Below are the code and all the weights of a small trained network. Each question names an input and a target symbol and asks about switching units off, where a switched-off unit gives its printed mean instead of its output.

import numpy as np


def w(rows, s, z=0):
    codes = np.array(rows[::2]) - 128.0
    scale = np.full(codes.shape[1], s)
    scale[-1] = z or s
    return codes * scale


def f(y):
    return np.maximum(y, 0)


def softmax(a):
    e = np.exp(a - a.max(-1, keepdims=True))
    return e / e.sum(-1, keepdims=True)


def log_softmax(a):
    a = a - a.max(-1, keepdims=True)
    return a - np.log(np.exp(a).sum(-1, keepdims=True))


def net(x, mask):
    ids = ['αβδεζηθλξπτφω'.index(c) for c in x.split()]
    T = len(ids)
    res = E[ids] + P[:T]
    u = 0
    for l in range(2):
        r = res
        for j in range(3):
            rows = slice(3 * j, 3 * j + 3)
            q, k, v = (r @ M[l][rows].T for M in (Q, K, V))
            z = softmax(np.where(np.tri(T) > 0, q @ k.T / 3**0.5, -1e9)) @ v
            o = O[l][rows]
            res = res + np.where(mask[u + j], z, o[:, -1]) @ o[:, :-1]
        u += 3
        y = f(res @ A[l][:, :-1].T + A[l][:, -1])
        res = res + np.where(mask[u : u + 8], y, B[l][:, -1]) @ B[l][:, :-1]
        u += 8
    return log_softmax(res[-1] @ U[:, :-1].T + U[:, -1])


Q, K, V, O, A, B = {}, {}, {}, {}, {}, {}
E = w([
[43,78,104,147,240,162],'α',
[146,140,2,129,117,177],'β',
[96,73,228,110,124,69],'δ',
[145,183,175,112,86,139],'ε',
[92,169,166,131,109,99],'ζ',
[140,199,164,88,99,112],'η',
[93,93,160,109,150,123],'θ',
[61,116,101,134,97,154],'λ',
[149,122,82,58,115,170],'ξ',
[131,191,153,103,102,118],'π',
[91,170,151,134,108,109],'τ',
[133,175,138,72,107,142],'φ',
[115,94,145,176,149,169],'ω',
],0.021)
P = w([
[50,96,140,148,127,205],'0',
[105,90,131,93,173,55],'1',
[120,127,105,118,94,60],'2',
[106,209,111,170,140,198],'3',
[133,59,93,56,127,117],'4',
[161,88,102,186,119,119],'5',
[112,151,153,131,247,191],'6',
],0.013)
Q[0] = w([
[30,162,101,125,149,63],'0.h1',
[101,118,89,77,114,164],'0.h1',
[117,95,101,139,178,106],'0.h1',
[116,80,1,82,171,23],'0.h2',
[101,186,187,63,157,182],'0.h2',
[78,85,123,63,199,81],'0.h2',
[147,150,151,186,92,109],'0.h3',
[70,77,138,146,73,129],'0.h3',
[121,111,139,206,166,92],'0.h3',
],0.0093)
K[0] = w([
[37,149,123,149,53,128],'0.h1',
[100,75,209,98,96,219],'0.h1',
[90,132,140,41,101,135],'0.h1',
[207,93,30,59,123,130],'0.h2',
[99,55,68,179,162,120],'0.h2',
[88,42,162,137,25,193],'0.h2',
[235,190,140,150,174,101],'0.h3',
[32,127,49,133,185,139],'0.h3',
[227,67,38,158,255,56],'0.h3',
],0.0077)
V[0] = w([
[128,165,136,157,42,171],'0.h1',
[128,68,147,2,168,140],'0.h1',
[198,79,120,118,149,194],'0.h1',
[153,87,138,148,182,133],'0.h2',
[80,124,76,138,100,156],'0.h2',
[83,71,49,110,102,154],'0.h2',
[55,141,145,44,95,218],'0.h3',
[74,132,167,144,90,151],'0.h3',
[107,155,109,154,169,131],'0.h3',
],0.0079)
O[0] = w([
[91,44,104,101,182,116,155],'0.h1',
[155,195,131,40,72,164,153],'0.h1',
[139,203,191,164,74,45,91],'0.h1',
[92,144,93,132,90,141,114],'0.h2',
[200,169,150,31,154,155,195],'0.h2',
[162,180,170,128,250,118,210],'0.h2',
[155,174,218,95,181,140,255],'0.h3',
[172,94,198,115,171,31,194],'0.h3',
[71,104,157,154,105,2,146],'0.h3',
],0.0069,0.0072)
A[0] = w([
[161,133,125,180,172,136,178],'0.n1',
[195,150,152,160,81,121,63],'0.n2',
[76,70,83,116,134,171,62],'0.n3',
[167,104,125,119,123,161,35],'0.n4',
[143,117,161,121,135,241,161],'0.n5',
[54,58,254,129,56,134,86],'0.n6',
[147,112,107,48,195,115,254],'0.n7',
[83,159,138,129,98,129,36],'0.n8',
],0.0095,0.0024)
B[0] = w([
[98,150,142,208,48,119,155],'0.n1',
[100,45,109,137,144,57,136],'0.n2',
[153,166,196,77,110,36,145],'0.n3',
[1,96,133,80,114,53,135],'0.n4',
[67,178,126,113,176,106,191],'0.n5',
[70,209,153,184,97,159,173],'0.n6',
[122,123,201,161,85,106,254],'0.n7',
[103,128,54,111,160,150,131],'0.n8',
],0.0082,0.013)
Q[1] = w([
[105,120,175,95,104,80],'1.h1',
[201,176,82,75,155,135],'1.h1',
[118,111,48,117,102,203],'1.h1',
[140,134,119,108,128,172],'1.h2',
[106,128,183,111,157,121],'1.h2',
[116,89,120,20,200,138],'1.h2',
[130,184,109,155,188,162],'1.h3',
[81,128,2,174,179,109],'1.h3',
[129,113,147,85,118,154],'1.h3',
],0.0086)
K[1] = w([
[128,132,183,148,177,188],'1.h1',
[160,81,217,43,71,142],'1.h1',
[181,109,117,179,80,91],'1.h1',
[127,227,95,255,59,166],'1.h2',
[55,114,187,55,158,146],'1.h2',
[65,147,105,68,165,170],'1.h2',
[186,106,72,84,72,93],'1.h3',
[104,112,56,79,131,86],'1.h3',
[144,179,183,79,134,132],'1.h3',
],0.0071)
V[1] = w([
[157,163,108,220,63,120],'1.h1',
[166,161,140,64,111,105],'1.h1',
[99,113,173,147,151,104],'1.h1',
[167,105,76,139,164,173],'1.h2',
[148,99,169,195,194,194],'1.h2',
[142,152,194,184,82,58],'1.h2',
[91,131,160,78,94,255],'1.h3',
[155,47,117,45,161,119],'1.h3',
[119,73,65,141,122,83],'1.h3',
],0.0089)
O[1] = w([
[119,108,79,47,173,111,75],'1.h1',
[189,149,153,203,166,163,127],'1.h1',
[97,90,136,122,87,122,215],'1.h1',
[126,133,157,116,77,167,16],'1.h2',
[107,110,168,162,55,139,162],'1.h2',
[133,130,84,59,209,135,214],'1.h2',
[114,86,2,177,104,120,184],'1.h3',
[167,126,159,188,113,119,46],'1.h3',
[126,68,146,112,111,193,4],'1.h3',
],0.0086,0.017)
A[1] = w([
[154,86,202,117,60,254,2],'1.n1',
[101,163,197,77,78,120,144],'1.n2',
[76,107,108,177,181,112,103],'1.n3',
[148,94,139,102,213,48,156],'1.n4',
[151,104,59,113,167,165,173],'1.n5',
[70,92,51,154,170,71,181],'1.n6',
[91,103,145,36,97,75,144],'1.n7',
[134,164,156,94,188,172,153],'1.n8',
],0.0094,0.0036)
B[1] = w([
[150,179,26,54,92,144,128],'1.n1',
[53,128,18,169,188,135,166],'1.n2',
[90,174,202,88,196,82,204],'1.n3',
[144,75,151,254,31,178,238],'1.n4',
[14,243,114,64,165,56,138],'1.n5',
[255,86,83,13,81,56,252],'1.n6',
[107,70,97,181,135,253,197],'1.n7',
[77,53,143,42,242,125,168],'1.n8',
],0.0056,0.019)
U = w([
[30,226,102,94,203,110,165],'α',
[114,137,174,88,255,191,217],'β',
[188,185,97,75,153,111,75],'δ',
[165,117,121,113,144,93,89],'ε',
[119,82,131,138,114,161,121],'ζ',
[164,126,153,112,129,106,54],'η',
[182,175,118,107,113,104,205],'θ',
[119,120,196,183,88,132,129],'λ',
[156,216,182,158,113,144,54],'ξ',
[141,98,181,118,112,115,251],'π',
[109,91,137,142,126,158,53],'τ',
[172,179,97,147,104,97,195],'φ',
[104,67,106,88,176,201,26],'ω',
],0.0077,0.0029)

Each question gives the input, a string of symbols that net reads in full, and the target symbol t.
The units are the heads (3 rows each of Q, K, V and O) and the neurons (one row each of A and B). Each row of codes is followed by its name. A weight is (code - 128) times the scale printed after its matrix; where a second scale follows, it is the last column's (O, A, B and U).
mask holds one flag per unit, layer by layer, with each layer's heads first. A switched-off unit (its flag False) gives its mean, the last column of its rows in O or B, instead of its output. The means were averaged over made-up inputs and are rounded, as every weight is.
A unit's drop is (log p(t) with every unit on - log p(t) with that unit switched off) / (log p(t) with every unit on - log p(t) with every unit switched off).
The circuit of an input: a set's keep is (log p(t) with only the set's units on - log p(t) with every unit switched off) / (log p(t) with every unit on - log p(t) with every unit switched off). Starting from the 12 units with the biggest drops (on a tie, the unit counted first), units are removed one at a time, each time the one whose removal leaves the highest keep (on an exact tie, the one counted first), for as long as the keep stays at least 0.8.
units of the circuit, in order: the units of the circuit, biggest drop first
unit that matters most: the unit with the biggest drop
k most important neurons: the k neurons with the biggest drops, biggest first
k most important neurons of layer l: the k neurons of layer l with the biggest drops, biggest first
heads that matter: for each layer, one digit per head in row order, 1 if its drop is at least 0.15 and else 0, layers parted by /
input β η δ η π, target β: units of the circuit, in order	[1.n8, 1.h3, 0.h2, 1.h1]
input ω ε ω α λ, target ω: units of the circuit, in order	[1.n7, 1.h1, 0.n1]
input ω δ λ δ τ, target ω: 2 most important neurons of layer 1	[1.n7, 1.n4]
input λ ξ ω λ ε, target λ: unit that matters most	0.h2
input α ω α η λ θ δ, target α: heads that matter	000 / 000
input β τ λ λ λ, target β: 2 most important neurons of layer 1	[1.n6, 1.n8]
input ω ξ α ξ, target β: 2 most important neurons	[1.n8, 0.n6]
input δ θ ξ φ ζ, target δ: units of the circuit, in order	[1.n6, 1.h3, 0.n6, 1.h2]
input λ β λ τ α ε τ, target β: units of the circuit, in order	[1.h3, 1.n8]
input λ ζ ω β β, target λ: 2 most important neurons of layer 0	[0.n7, 0.n5]
input ω λ α η ξ, target ω: 2 most important neurons	[0.n7, 1.n7]
input β π ε π ζ, target β: units of the circuit, in order	[1.h3, 0.h1, 1.n8, 0.h2]
input λ θ δ ε β, target λ: 2 most important neurons	[1.n6, 0.n7]
input β ε φ δ η, target β: units of the circuit, in order	[0.h2, 1.n8, 1.h1]
input α η η π ξ η ω, target α: units of the circuit, in order	[0.n5, 1.h1]
input ξ φ θ ω φ, target ξ: unit that matters most	1.h1
input ξ ζ ζ β φ, target ξ: units of the circuit, in order	[1.h1, 0.h3, 0.h2, 1.h2]
input η ω ζ β τ ε τ, target β: units of the circuit, in order	[1.h3, 1.n8]
input ω ω ξ δ η, target ω: 2 most important neurons	[1.n7, 0.n6]
input θ λ β θ η ξ β, target β: units of the circuit, in order	[1.h3]
input λ η λ α η, target λ: 2 most important neurons	[1.n6, 0.n6]
input ω ε φ λ π, target ω: heads that matter	100 / 101
input η ξ λ λ λ β β, target β: units of the circuit, in order	[1.h3, 0.h2]
input δ τ λ ε λ, target δ: heads that matter	100 / 001
input β λ β β θ, target β: 3 most important neurons of layer 1	[1.n8, 1.n6, 1.n2]
input ζ ω α λ λ η λ, target β: 2 most important neurons of layer 0	[0.n6, 0.n3]
input β τ ζ ε ξ, target β: 2 most important neurons	[1.n8, 1.n6]
input ω ω φ φ ζ, target ω: 2 most important neurons	[1.n7, 0.n6]
input λ α α λ β θ ω, target α: 2 most important neurons of layer 0	[0.n1, 0.n5]
